Here is a tiny trained network, its code and every weight. The questions are about switching its units off for an input and a target symbol, where a switched-off unit gives its printed mean instead of its output.

import numpy as np


def w(rows, s, z=0):
    codes = np.array(rows[::2]) - 128.0
    scale = np.full(codes.shape[1], s)
    scale[-1] = z or s
    return codes * scale


def norm(h):
    return h / np.sqrt((h * h).mean(-1, keepdims=True) + 1e-5)


def f(y):
    return y / 2 * (1 + np.tanh(0.7978845608 * (y + 0.044715 * y**3)))


def softmax(a):
    e = np.exp(a - a.max(-1, keepdims=True))
    return e / e.sum(-1, keepdims=True)


def log_softmax(a):
    a = a - a.max(-1, keepdims=True)
    return a - np.log(np.exp(a).sum(-1, keepdims=True))


def net(x, mask):
    ids = ['ΓΘΞΩβεηφψ'.index(c) for c in x.split()]
    T = len(ids)
    res = E[ids] + P[:T]
    u = 0
    for l in range(2):
        r = norm(res)
        for j in range(3):
            rows = slice(2 * j, 2 * j + 2)
            q, k, v = (r @ M[l][rows].T for M in (Q, K, V))
            z = softmax(np.where(np.tri(T) > 0, q @ k.T / 2**0.5, -1e9)) @ v
            o = O[l][rows]
            res = res + np.where(mask[u + j], z, o[:, -1]) @ o[:, :-1]
        u += 3
        y = f(norm(res) @ A[l][:, :-1].T + A[l][:, -1])
        res = res + np.where(mask[u : u + 4], y, B[l][:, -1]) @ B[l][:, :-1]
        u += 4
    return log_softmax(norm(res)[-1] @ U[:, :-1].T + U[:, -1])


Q, K, V, O, A, B = {}, {}, {}, {}, {}, {}
E = w([
[185,198,154],'Γ',
[114,91,151],'Θ',
[115,104,156],'Ξ',
[94,105,151],'Ω',
[111,163,171],'β',
[130,168,171],'ε',
[106,166,175],'η',
[251,47,97],'φ',
[151,233,154],'ψ',
],0.017)
P = w([
[127,143,174],'0',
[140,95,255],'1',
[139,131,255],'2',
[83,78,104],'3',
[118,78,63],'4',
[42,126,83],'5',
[70,158,81],'6',
],0.0085)
Q[0] = w([
[146,2,24],'L0H0',
[60,105,102],'L0H0',
[117,158,104],'L0H1',
[118,253,136],'L0H1',
[40,192,185],'L0H2',
[28,57,106],'L0H2',
],0.012)
K[0] = w([
[76,168,209],'L0H0',
[134,151,106],'L0H0',
[104,172,111],'L0H1',
[80,192,201],'L0H1',
[141,142,3],'L0H2',
[169,28,120],'L0H2',
],0.011)
V[0] = w([
[240,135,122],'L0H0',
[2,241,97],'L0H0',
[226,164,79],'L0H1',
[107,92,129],'L0H1',
[24,142,140],'L0H2',
[117,151,48],'L0H2',
],0.0084)
O[0] = w([
[150,58,2,234],'L0H0',
[8,238,210,81],'L0H0',
[113,28,24,101],'L0H1',
[144,118,226,63],'L0H1',
[59,250,111,143],'L0H2',
[134,203,91,1],'L0H2',
],0.0059,0.0028)
A[0] = w([
[186,138,139,150],'L0N0',
[35,223,152,252],'L0N1',
[117,161,33,235],'L0N2',
[151,184,2,90],'L0N3',
],0.0091,0.0037)
B[0] = w([
[139,125,71,148],'L0N0',
[126,56,86,255],'L0N1',
[170,95,90,165],'L0N2',
[109,122,1,153],'L0N3',
],0.009,0.0083)
Q[1] = w([
[113,187,125],'L1H0',
[117,77,63],'L1H0',
[90,151,115],'L1H1',
[102,223,144],'L1H1',
[170,160,139],'L1H2',
[104,2,40],'L1H2',
],0.012)
K[1] = w([
[152,96,86],'L1H0',
[195,84,175],'L1H0',
[57,87,121],'L1H1',
[125,89,107],'L1H1',
[97,110,129],'L1H2',
[246,12,101],'L1H2',
],0.011)
V[1] = w([
[138,25,167],'L1H0',
[87,186,92],'L1H0',
[97,89,159],'L1H1',
[111,94,149],'L1H1',
[137,143,72],'L1H2',
[6,190,106],'L1H2',
],0.016)
O[1] = w([
[161,254,71,187],'L1H0',
[128,123,176,79],'L1H0',
[202,132,75,159],'L1H1',
[164,184,113,148],'L1H1',
[98,67,171,114],'L1H2',
[31,194,172,3],'L1H2',
],0.0092,0.005)
A[1] = w([
[92,64,205,46],'L1N0',
[125,106,113,4],'L1N1',
[126,175,3,254],'L1N2',
[125,132,116,59],'L1N3',
],0.02,0.0062)
B[1] = w([
[20,60,7,157],'L1N0',
[119,208,105,121],'L1N1',
[27,50,79,254],'L1N2',
[2,202,198,121],'L1N3',
],0.0083,0.016)
U = w([
[210,55,168,209],'Γ',
[155,179,63,35],'Θ',
[134,189,71,12],'Ξ',
[138,196,161,168],'Ω',
[116,199,186,184],'β',
[44,246,52,3],'ε',
[113,176,201,171],'η',
[160,139,143,37],'φ',
[34,55,213,165],'ψ',
],0.012,0.005)

Each question gives the input, a string of symbols that net reads in full, and the target symbol t.
The units are the heads (2 rows each of Q, K, V and O) and the neurons (one row each of A and B). Each row of codes is followed by its name. A weight is (code - 128) times the scale printed after its matrix; where a second scale follows, it is the last column's (O, A, B and U).
mask holds one flag per unit, layer by layer, with each layer's heads first. A switched-off unit (its flag False) gives its mean, the last column of its rows in O or B, instead of its output. The means were averaged over made-up inputs and are rounded, as every weight is.
A unit's drop is (log p(t) with every unit on - log p(t) with that unit switched off) / (log p(t) with every unit on - log p(t) with every unit switched off).
The circuit of an input: a set's keep is (log p(t) with only the set's units on - log p(t) with every unit switched off) / (log p(t) with every unit on - log p(t) with every unit switched off). Starting from the 12 units with the biggest drops (on a tie, the unit counted first), units are removed one at a time, each time the one whose removal leaves the highest keep (on an exact tie, the one counted first), for as long as the keep stays at least 0.8.
circuit, biggest first: the units of the circuit, biggest drop first
most important unit: the unit with the biggest drop
top k neurons: the k neurons with the biggest drops, biggest first
top k neurons in layer l: the k neurons of layer l with the biggest drops, biggest first
drop of u: that unit's drop, to one decimal
input ψ φ ψ β η ε, target Γ: circuit, biggest first : L1H2
input β ψ ψ, target β: circuit, biggest first : L0H0, L1H2, L1N2, L1H0
input ε ψ η, target ε: top 3 neurons in layer 0 : L0N1, L0N3, L0N2
input ε ψ β, target ε: circuit, biggest first : L1H2, L0N1, L0H0, L1H0
input β Ω ψ, target β: top 3 neurons : L1N2, L1N0, L0N2
input β ε β ψ ψ ε Γ, target ψ: circuit, biggest first : L1H0, L0H0
input ε ε ψ, target ε: circuit, biggest first : L1H2, L0H0
input ε ψ Ω, target ε: top 3 neurons : L0N1, L0N2, L0N3
input ψ Ω Γ, target ψ: circuit, biggest first : L0H0, L1H0, L1H2
input β ε ε, target β: circuit, biggest first : L0H0, L1H2, L1N2
input Γ β ψ, target Γ: circuit, biggest first : L0N1, L1H0, L1N2
input β ε Ξ, target β: top 2 neurons : L1N2, L0N2
input ψ ψ ψ φ ε Ξ, target Γ: top 3 neurons : L1N2, L0N1, L0N3
input Γ ψ ε, target Γ: top neuron in layer 0 : L0N1
input β ψ ε, target β: top 2 neurons : L1N2, L0N1
input β φ ψ ψ ε ε Ξ, target Γ: top 2 neurons in layer 0 : L0N3, L0N0
input η Ξ ε η ε ε Ω, target ε: top 2 neurons : L0N1, L0N3
input ψ ψ Θ η ε Ξ Ξ, target ε: top 3 neurons : L0N1, L0N3, L1N2
input ε ψ ψ, target ε: top 3 neurons : L0N1, L0N3, L0N2
input β ψ Γ, target β: most important unit : L0H0
input ε ψ ε, target ε: top 3 neurons in layer 0 : L0N1, L0N2, L0N3
input ε ε ε, target ε: top 2 neurons : L0N1, L0N2
input ψ ε φ ψ ψ ε Θ, target Γ: top 2 neurons in layer 1 : L1N2, L1N0
input Ω Θ ε φ β, target Γ: drop of L1H0 : -0.2
input ψ φ ψ η, target Γ: drop of L0H1 : -0.1
input ψ φ β, target Γ: drop of L0H0 : -0.1
input φ ψ ψ, target Γ: top neuron in layer 1 : L1N0
input ψ ψ ψ ψ, target ψ: drop of L1H0 : 0.2
